Here is a tiny trained network, its code and every weight. The questions are about switching its units off for an input and a class, where a switched-off unit gives its printed mean instead of its output.

import numpy as np


def w(rows, s, z=0):
    codes = np.array(rows[::2]) - 128.0
    scale = np.full(codes.shape[1], s)
    scale[-1] = z or s
    return codes * scale


def norm(h):
    return h / np.sqrt((h * h).mean(-1, keepdims=True) + 1e-5)


def f(y):
    return np.maximum(y, 0)


def log_softmax(a):
    a = a - a.max(-1, keepdims=True)
    return a - np.log(np.exp(a).sum(-1, keepdims=True))


def net(x, mask):
    res = np.array(x, float).reshape(1, 7) / 4 @ E
    u = 0
    for l in range(2):
        y = f(norm(res) @ A[l][:, :-1].T + A[l][:, -1])
        res = res + np.where(mask[u : u + 4], y, B[l][:, -1]) @ B[l][:, :-1]
        u += 4
    return log_softmax(norm(res)[-1] @ U[:, :-1].T + U[:, -1])


A, B = {}, {}
E = w([
[59,162,177,140,104,149,155,128,75,223,89,76],'x0',
[135,121,34,117,100,79,159,163,4,85,46,143],'x1',
[202,189,81,162,189,109,101,164,45,141,111,80],'x2',
[166,143,119,140,74,45,184,206,134,64,211,118],'x3',
[107,122,127,97,105,104,114,240,77,16,88,98],'x4',
[102,132,173,109,100,88,93,51,68,60,73,111],'x5',
[131,182,184,119,153,97,115,130,116,124,144,70],'x6',
],0.0021)
A[0] = w([
[91,87,160,94,78,136,139,105,135,102,107,152,144],'0.n1',
[180,94,87,167,156,134,143,81,98,144,116,155,121],'0.n2',
[143,116,161,110,144,158,121,218,211,93,157,142,61],'0.n3',
[102,153,159,120,147,167,145,98,142,252,118,118,2],'0.n4',
],0.0041,0.00048)
B[0] = w([
[253,213,123,182,75,71,54,134,106,148,145,50,227],'0.n1',
[137,131,120,64,238,115,10,136,167,119,60,132,205],'0.n2',
[153,18,146,141,107,211,215,62,103,208,130,132,251],'0.n3',
[11,86,133,146,124,206,226,204,245,146,207,226,250],'0.n4',
],0.0032,0.0027)
A[1] = w([
[84,151,253,107,118,129,90,101,146,89,146,69,191],'1.n1',
[76,157,145,152,174,165,129,89,75,175,82,101,29],'1.n2',
[79,115,137,127,134,190,117,104,114,190,100,100,22],'1.n3',
[162,85,119,107,120,121,123,131,124,27,156,169,2],'1.n4',
],0.0039,0.00092)
B[1] = w([
[178,175,17,91,254,86,42,123,143,99,107,230,254],'1.n1',
[165,66,131,134,90,156,134,112,184,142,169,102,217],'1.n2',
[116,58,166,143,60,157,175,112,136,124,122,110,228],'1.n3',
[50,112,162,162,152,216,157,146,159,216,190,157,251],'1.n4',
],0.0049,0.002)
U = w([
[232,122,142,157,111,113,188,151,96,155,177,64,134],'0',
[65,45,135,142,153,253,176,127,215,190,170,203,194],'1',
[68,100,183,130,36,167,126,68,84,150,31,63,5],'2',
[72,176,119,136,74,64,204,232,4,57,115,93,88],'3',
[190,178,65,86,216,67,18,116,89,73,59,168,230],'4',
[96,236,162,129,129,52,128,89,165,139,158,155,17],'5',
],0.006,0.0024)

Each question gives the input, the list of numbers given to net, and the class t.
The units are the neurons (one row each of A and B). Each row of codes is followed by its name. A weight is (code - 128) times the scale printed after its matrix; where a second scale follows, it is the last column's (A, B and U).
mask holds one flag per neuron, layer by layer. A switched-off neuron (its flag False) gives its mean, the last column of its row in B, instead of its output. The means were averaged over made-up inputs and are rounded, as every weight is.
A unit's drop is (log p(t) with every unit on - log p(t) with that unit switched off) / (log p(t) with every unit on - log p(t) with every unit switched off).
The circuit of an input: a set's keep is (log p(t) with only the set's units on - log p(t) with every unit switched off) / (log p(t) with every unit on - log p(t) with every unit switched off). Starting from all 8 units, units are removed one at a time, each time the one whose removal leaves the highest keep (on an exact tie, the one counted first), for as long as the keep stays at least 0.8.
units of the circuit, in order: the units of the circuit, biggest drop first
k most important neurons: the k neurons with the biggest drops, biggest first
top k neurons in layer l: the k neurons of layer l with the biggest drops, biggest first
drop when u is switched off: that unit's drop, to one decimal
input [-8,-8,6,5,7,3,-8], class 1: units of the circuit, in order => [1.n4]
input [-7,-5,3,-4,-2,4,-4], class 4: units of the circuit, in order => [0.n4 0.n2]
input [3,2,-4,6,-5,0,-6], class 0: units of the circuit, in order => [0.n1 1.n4 0.n4]
input [0,0,-8,7,3,2,-3], class 0: 4 most important neurons => [0.n1 0.n4 0.n2 0.n3]
input [-3,-1,-3,2,3,4,-1], class 4: 3 most important neurons => [0.n1 1.n1 0.n4]
input [5,2,-6,8,-3,-1,-8], class 0: units of the circuit, in order => [0.n1 0.n4 1.n4]
input [4,6,4,1,-8,5,4], class 1: units of the circuit, in order => [1.n2 0.n4]
input [-8,6,0,5,-3,1,-4], class 1: top 2 neurons in layer 1 => [1.n4 1.n1]
input [1,3,-2,4,-1,2,-1], class 3: top 2 neurons in layer 1 => [1.n1 1.n2]
input [0,8,-6,0,2,-5,-4], class 3: top 2 neurons in layer 0 => [0.n4 0.n1]
input [-8,8,-2,-8,-7,1,-4], class 4: units of the circuit, in order => [0.n2 0.n4]
input [5,3,-3,8,-1,-1,-4], class 3: top 2 neurons in layer 0 => [0.n3 0.n4]
input [4,8,5,-7,-1,-4,3], class 1: 2 most important neurons => [1.n2 0.n4]
input [8,3,1,-2,-4,3,5], class 1: units of the circuit, in order => [0.n4]
input [5,8,3,7,-6,-7,-1], class 4: top 3 neurons in layer 0 => [0.n2 0.n3 0.n4]
input [-2,-8,-3,6,-3,5,4], class 4: 2 most important neurons => [1.n1 0.n4]
input [6,-4,0,-3,7,4,2], class 4: drop when 1.n1 is switched off => 1.2
input [-5,-6,5,5,-3,8,7], class 4: drop when 1.n1 is switched off => 0.5
input [7,-8,8,2,7,0,7], class 4: drop when 1.n1 is switched off => 1.1
input [-6,-8,-2,0,7,5,7], class 4: drop when 0.n4 is switched off => 0.1
input [3,5,-5,-1,1,0,-4], class 2: most important neuron => [1.n1]
